Here is a tiny trained network, its code and every weight. The questions are about switching its units off for an input and a class, where a switched-off unit gives its printed mean instead of its output.

import numpy as np


def w(rows, s, z=0):
    codes = np.array(rows[::2]) - 128.0
    scale = np.full(codes.shape[1], s)
    scale[-1] = z or s
    return codes * scale


def f(y):
    return np.maximum(y, 0)


def log_softmax(a):
    a = a - a.max(-1, keepdims=True)
    return a - np.log(np.exp(a).sum(-1, keepdims=True))


def net(x, mask):
    res = np.array(x, float).reshape(1, 5) / 4 @ E
    y = f(res @ A[0][:, :-1].T + A[0][:, -1])
    res = res + np.where(mask, y, B[0][:, -1]) @ B[0][:, :-1]
    return log_softmax(res[-1] @ U[:, :-1].T + U[:, -1])


A, B = {}, {}
E = w([
[195,132,128,254,162,183,86,83],'x0',
[102,182,142,164,176,43,36,211],'x1',
[104,65,163,73,138,194,48,157],'x2',
[107,174,182,88,221,152,147,82],'x3',
[74,166,100,94,93,135,63,31],'x4',
],0.011)
A[0] = w([
[80,116,26,136,142,120,79,93,109],'n0',
[87,185,186,118,216,162,152,117,187],'n1',
[119,159,112,155,158,66,119,135,1],'n2',
[126,159,113,108,91,125,73,91,76],'n3',
[128,176,93,157,150,66,145,130,75],'n4',
[184,116,154,173,150,126,147,169,165],'n5',
[168,137,122,211,143,131,116,80,92],'n6',
[124,181,165,133,178,62,7,184,93],'n7',
[135,109,121,140,69,121,81,162,106],'n8',
[121,160,87,118,146,148,95,68,146],'n9',
[156,71,115,88,131,163,170,53,50],'n10',
[126,103,155,156,135,189,73,136,96],'n11',
[190,148,115,123,70,136,180,109,147],'n12',
[95,76,122,87,148,161,56,165,115],'n13',
[187,101,195,123,142,120,160,189,175],'n14',
[128,141,106,162,115,61,182,74,26],'n15',
[103,98,86,180,53,123,119,163,220],'n16',
[79,128,132,75,103,88,169,163,112],'n17',
],0.014,0.0029)
B[0] = w([
[102,87,65,113,117,157,104,164,179],'n0',
[76,170,175,30,94,136,117,193,208],'n1',
[161,57,198,128,124,195,135,73,177],'n2',
[108,94,56,110,172,165,90,156,174],'n3',
[121,82,146,76,154,105,115,92,187],'n4',
[65,106,73,113,126,197,141,155,183],'n5',
[54,178,109,150,51,149,158,72,203],'n6',
[161,85,144,96,88,254,190,106,249],'n7',
[115,146,214,55,127,149,120,152,177],'n8',
[112,108,77,111,131,189,122,171,185],'n9',
[184,79,159,94,91,155,175,148,215],'n10',
[108,143,150,157,101,64,147,68,175],'n11',
[149,111,179,68,159,149,123,136,190],'n12',
[88,75,157,76,151,76,171,33,195],'n13',
[86,98,54,86,171,144,92,105,186],'n14',
[98,63,194,90,188,110,111,82,189],'n15',
[60,151,186,82,100,167,87,166,200],'n16',
[97,179,62,188,60,152,236,87,199],'n17',
],0.0097,0.018)
U = w([
[233,34,201,114,111,183,188,119,73],'0',
[112,38,216,105,179,84,155,32,219],'1',
[54,201,100,212,19,134,247,72,121],'2',
[104,168,227,68,114,150,110,241,233],'3',
[122,59,20,111,213,183,133,205,227],'4',
[82,126,150,135,89,81,160,142,146],'5',
[150,144,71,184,254,18,73,218,2],'6',
[196,168,31,220,251,77,48,202,2],'7',
],0.0077,0.0047)

Each question gives the input, the list of numbers given to net, and the class t.
The units are the neurons (one row each of A and B). Each row of codes is followed by its name. A weight is (code - 128) times the scale printed after its matrix; where a second scale follows, it is the last column's (A, B and U).
mask holds one flag per neuron, in row order. A switched-off neuron (its flag False) gives its mean, the last column of its row in B, instead of its output. The means were averaged over made-up inputs and are rounded, as every weight is.
A unit's drop is (log p(t) with every unit on - log p(t) with that unit switched off) / (log p(t) with every unit on - log p(t) with every unit switched off).
The circuit of an input: a set's keep is (log p(t) with only the set's units on - log p(t) with every unit switched off) / (log p(t) with every unit on - log p(t) with every unit switched off). Starting from the 12 units with the biggest drops (on a tie, the unit counted first), units are removed one at a time, each time the one whose removal leaves the highest keep (on an exact tie, the one counted first), for as long as the keep stays at least 0.8.
units of the circuit, in order: the units of the circuit, biggest drop first
k most important neurons: the k neurons with the biggest drops, biggest first
drop when u is switched off: that unit's drop, to one decimal
input [3,4,1,7,-8], class 4: 3 most important neurons -> (n14; n5; n16)
input [7,-5,-1,5,8], class 4: units of the circuit, in order -> (n9)
input [7,-6,-2,2,-8], class 4: 4 most important neurons -> (n14; n5; n17; n12)
input [-7,8,-1,8,-2], class 0: 2 most important neurons -> (n7; n2)
input [7,-1,7,-7,0], class 1: 3 most important neurons -> (n17; n13; n11)
input [5,5,-8,4,-7], class 1: 3 most important neurons -> (n4; n2; n15)
input [-2,-6,-7,8,-6], class 3: 3 most important neurons -> (n1; n13; n7)
input [-1,-1,6,-6,-1], class 1: 2 most important neurons -> (n13; n1)
input [6,-6,8,0,5], class 1: 4 most important neurons -> (n11; n7; n13; n17)
input [6,-5,7,-1,-5], class 1: units of the circuit, in order -> (n11; n7)
input [2,-2,-1,-4,5], class 4: 3 most important neurons -> (n1; n3; n0)
input [8,-5,0,-7,2], class 2: 3 most important neurons -> (n6; n1; n11)
input [-3,4,2,-1,6], class 4: 2 most important neurons -> (n3; n0)
input [2,2,-7,-4,7], class 1: units of the circuit, in order -> (n15)
input [-5,8,-6,4,6], class 0: 2 most important neurons -> (n7; n2)
input [8,7,-6,8,-4], class 2: 4 most important neurons -> (n6; n5; n10; n12)
input [-7,-5,3,-4,8], class 4: 2 most important neurons -> (n3; n6)
input [6,-5,-5,-7,-2], class 3: units of the circuit, in order -> (n16; n7)
input [7,-4,-8,-3,-7], class 1: units of the circuit, in order -> (n15; n7)
input [-8,1,3,-4,-1], class 2: units of the circuit, in order -> (n17)
input [8,-1,-1,8,0], class 2: drop when n6 is switched off -> 0.8
input [-2,4,7,4,0], class 1: drop when n13 is switched off -> 1.8
input [-1,-7,-3,8,-7], class 3: drop when n7 is switched off -> 0.4
input [1,3,-1,-2,5], class 4: drop when n0 is switched off -> 0.1
